Below are the code and all the weights of a small trained network. Each question names an input and a target symbol and asks about switching units off, where a switched-off unit gives its printed mean instead of its output.

import numpy as np


def w(rows, s, z=0):
    codes = np.array(rows[::2]) - 128.0
    scale = np.full(codes.shape[1], s)
    scale[-1] = z or s
    return codes * scale


def norm(h):
    return h / np.sqrt((h * h).mean(-1, keepdims=True) + 1e-5)


def softmax(a):
    e = np.exp(a - a.max(-1, keepdims=True))
    return e / e.sum(-1, keepdims=True)


def log_softmax(a):
    a = a - a.max(-1, keepdims=True)
    return a - np.log(np.exp(a).sum(-1, keepdims=True))


def net(x, mask):
    ids = ['ΔΘΦΩαβζηλξπστ'.index(c) for c in x.split()]
    T = len(ids)
    res = E[ids] + P[:T]
    u = 0
    for l in range(3):
        r = norm(res)
        for j in range(2):
            rows = slice(2 * j, 2 * j + 2)
            q, k, v = (r @ M[l][rows].T for M in (Q, K, V))
            z = softmax(np.where(np.tri(T) > 0, q @ k.T / 2**0.5, -1e9)) @ v
            o = O[l][rows]
            res = res + np.where(mask[u + j], z, o[:, -1]) @ o[:, :-1]
        u += 2
    return log_softmax(norm(res)[-1] @ U[:, :-1].T + U[:, -1])


Q, K, V, O = {}, {}, {}, {}
E = w([
[95,149,76,124],'Δ',
[235,107,101,188],'Θ',
[87,142,186,143],'Φ',
[139,105,85,99],'Ω',
[151,148,138,164],'α',
[90,98,165,156],'β',
[133,129,79,82],'ζ',
[83,110,94,180],'η',
[7,138,199,130],'λ',
[96,58,158,139],'ξ',
[168,144,254,112],'π',
[105,119,81,95],'σ',
[123,214,175,160],'τ',
],0.024)
P = w([
[107,195,193,217],'0',
[104,176,160,211],'1',
[111,156,131,197],'2',
[104,121,92,176],'3',
[103,91,85,156],'4',
[101,74,73,139],'5',
[101,57,68,130],'6',
[95,32,52,108],'7',
[113,20,70,92],'8',
[91,3,66,60],'9',
[91,12,86,37],'10',
],0.0035)
Q[0] = w([
[242,177,63,151],'L0H0',
[57,96,39,115],'L0H0',
[150,1,67,75],'L0H1',
[150,82,204,197],'L0H1',
],0.014)
K[0] = w([
[229,137,90,190],'L0H0',
[56,62,17,176],'L0H0',
[131,1,123,113],'L0H1',
[162,166,192,177],'L0H1',
],0.012)
V[0] = w([
[254,219,130,126],'L0H0',
[141,209,133,28],'L0H0',
[166,175,152,213],'L0H1',
[118,94,68,37],'L0H1',
],0.0097)
O[0] = w([
[63,61,65,2,4],'L0H0',
[169,129,60,66,45],'L0H0',
[28,57,84,112,90],'L0H1',
[232,204,131,158,178],'L0H1',
],0.0099,0.0041)
Q[1] = w([
[136,100,188,65],'L1H0',
[159,254,117,172],'L1H0',
[166,161,106,140],'L1H1',
[80,53,138,118],'L1H1',
],0.018)
K[1] = w([
[120,186,164,21],'L1H0',
[180,97,161,182],'L1H0',
[165,45,67,248],'L1H1',
[62,196,114,63],'L1H1',
],0.011)
V[1] = w([
[166,7,156,241],'L1H0',
[134,194,159,161],'L1H0',
[138,32,92,128],'L1H1',
[206,180,171,88],'L1H1',
],0.011)
O[1] = w([
[113,70,169,61,252],'L1H0',
[43,169,124,111,184],'L1H0',
[84,245,110,109,148],'L1H1',
[64,98,110,114,79],'L1H1',
],0.012,0.0045)
Q[2] = w([
[172,79,69,203],'L2H0',
[94,2,60,136],'L2H0',
[251,153,201,89],'L2H1',
[186,196,136,178],'L2H1',
],0.0092)
K[2] = w([
[154,106,97,114],'L2H0',
[63,101,123,124],'L2H0',
[226,95,153,128],'L2H1',
[253,123,84,163],'L2H1',
],0.014)
V[2] = w([
[181,91,91,100],'L2H0',
[162,2,46,121],'L2H0',
[112,85,126,54],'L2H1',
[43,38,126,179],'L2H1',
],0.0094)
O[2] = w([
[115,154,120,203,96],'L2H0',
[224,97,99,215,5],'L2H0',
[156,224,202,46,65],'L2H1',
[249,254,80,252,65],'L2H1',
],0.0043,0.003)
U = w([
[158,157,198,173,158],'Δ',
[188,46,68,146,125],'Θ',
[118,132,123,126,24],'Φ',
[100,157,72,178,90],'Ω',
[53,54,63,108,99],'α',
[85,114,176,199,144],'β',
[178,158,143,103,166],'ζ',
[120,133,120,127,35],'η',
[146,250,121,106,91],'λ',
[187,176,100,218,15],'ξ',
[114,113,174,60,255],'π',
[154,157,74,98,115],'σ',
[52,187,78,96,135],'τ',
],0.019,0.0062)

Each question gives the input, a string of symbols that net reads in full, and the target symbol t.
The units are the heads (2 rows each of Q, K, V and O). Each row of codes is followed by its name. A weight is (code - 128) times the scale printed after its matrix; where a second scale follows, it is the last column's (O and U).
mask holds one flag per head, layer by layer. A switched-off head (its flag False) gives its mean, the last column of its rows in O, instead of its output. The means were averaged over made-up inputs and are rounded, as every weight is.
A unit's drop is (log p(t) with every unit on - log p(t) with that unit switched off) / (log p(t) with every unit on - log p(t) with every unit switched off).
The circuit of an input: a set's keep is (log p(t) with only the set's units on - log p(t) with every unit switched off) / (log p(t) with every unit on - log p(t) with every unit switched off). Starting from all 6 units, units are removed one at a time, each time the one whose removal leaves the highest keep (on an exact tie, the one counted first), for as long as the keep stays at least 0.8.
circuit, biggest first: the units of the circuit, biggest drop first
unit that matters most: the unit with the biggest drop
which heads matter: for each layer, one digit per head in row order, 1 if its drop is at least 0.15 and else 0, layers parted by /
drop of u: that unit's drop, to one decimal
input ζ Θ λ Θ π ζ ζ, target λ: circuit, biggest first -> L0H1, L1H1
input Ω ξ σ λ Ω, target π: which heads matter -> 01 / 10 / 01
input ξ Δ η α α π ξ ζ Θ σ, target λ: unit that matters most -> L0H0
input π Φ Ω τ β ζ, target ζ: circuit, biggest first -> L0H1, L2H1
input π π Ω Δ, target Ω: which heads matter -> 11 / 11 / 01
input Ω Ω σ β Ω τ σ Ω α η Ω, target Δ: which heads matter -> 11 / 00 / 00
input Ω α ξ Φ σ, target π: which heads matter -> 10 / 10 / 01
input β ζ ζ Ω, target ζ: which heads matter -> 11 / 00 / 00
input Ω λ λ α Φ ξ π ζ, target π: which heads matter -> 01 / 10 / 00
input σ σ Ω ζ Ω Ω Δ Ω Ω ζ Ω, target Θ: which heads matter -> 01 / 01 / 01
input β Ω Φ Θ ξ ζ, target π: which heads matter -> 11 / 10 / 01
input Δ ζ ξ π, target π: which heads matter -> 10 / 00 / 00
input ζ σ Φ β α π σ α π ζ, target ζ: which heads matter -> 11 / 01 / 01
input Ω η η Ω σ α π ξ π Θ Ω, target λ: circuit, biggest first -> L0H1
input Φ Δ Φ ξ σ β η α τ ζ ζ, target Δ: drop of L1H1 -> 0.1
input Ω τ τ β Ω λ α π π Ω σ, target ζ: drop of L2H1 -> 0.2
input ξ Ω β Φ β η ζ Φ λ ζ, target Δ: drop of L2H1 -> 0.0
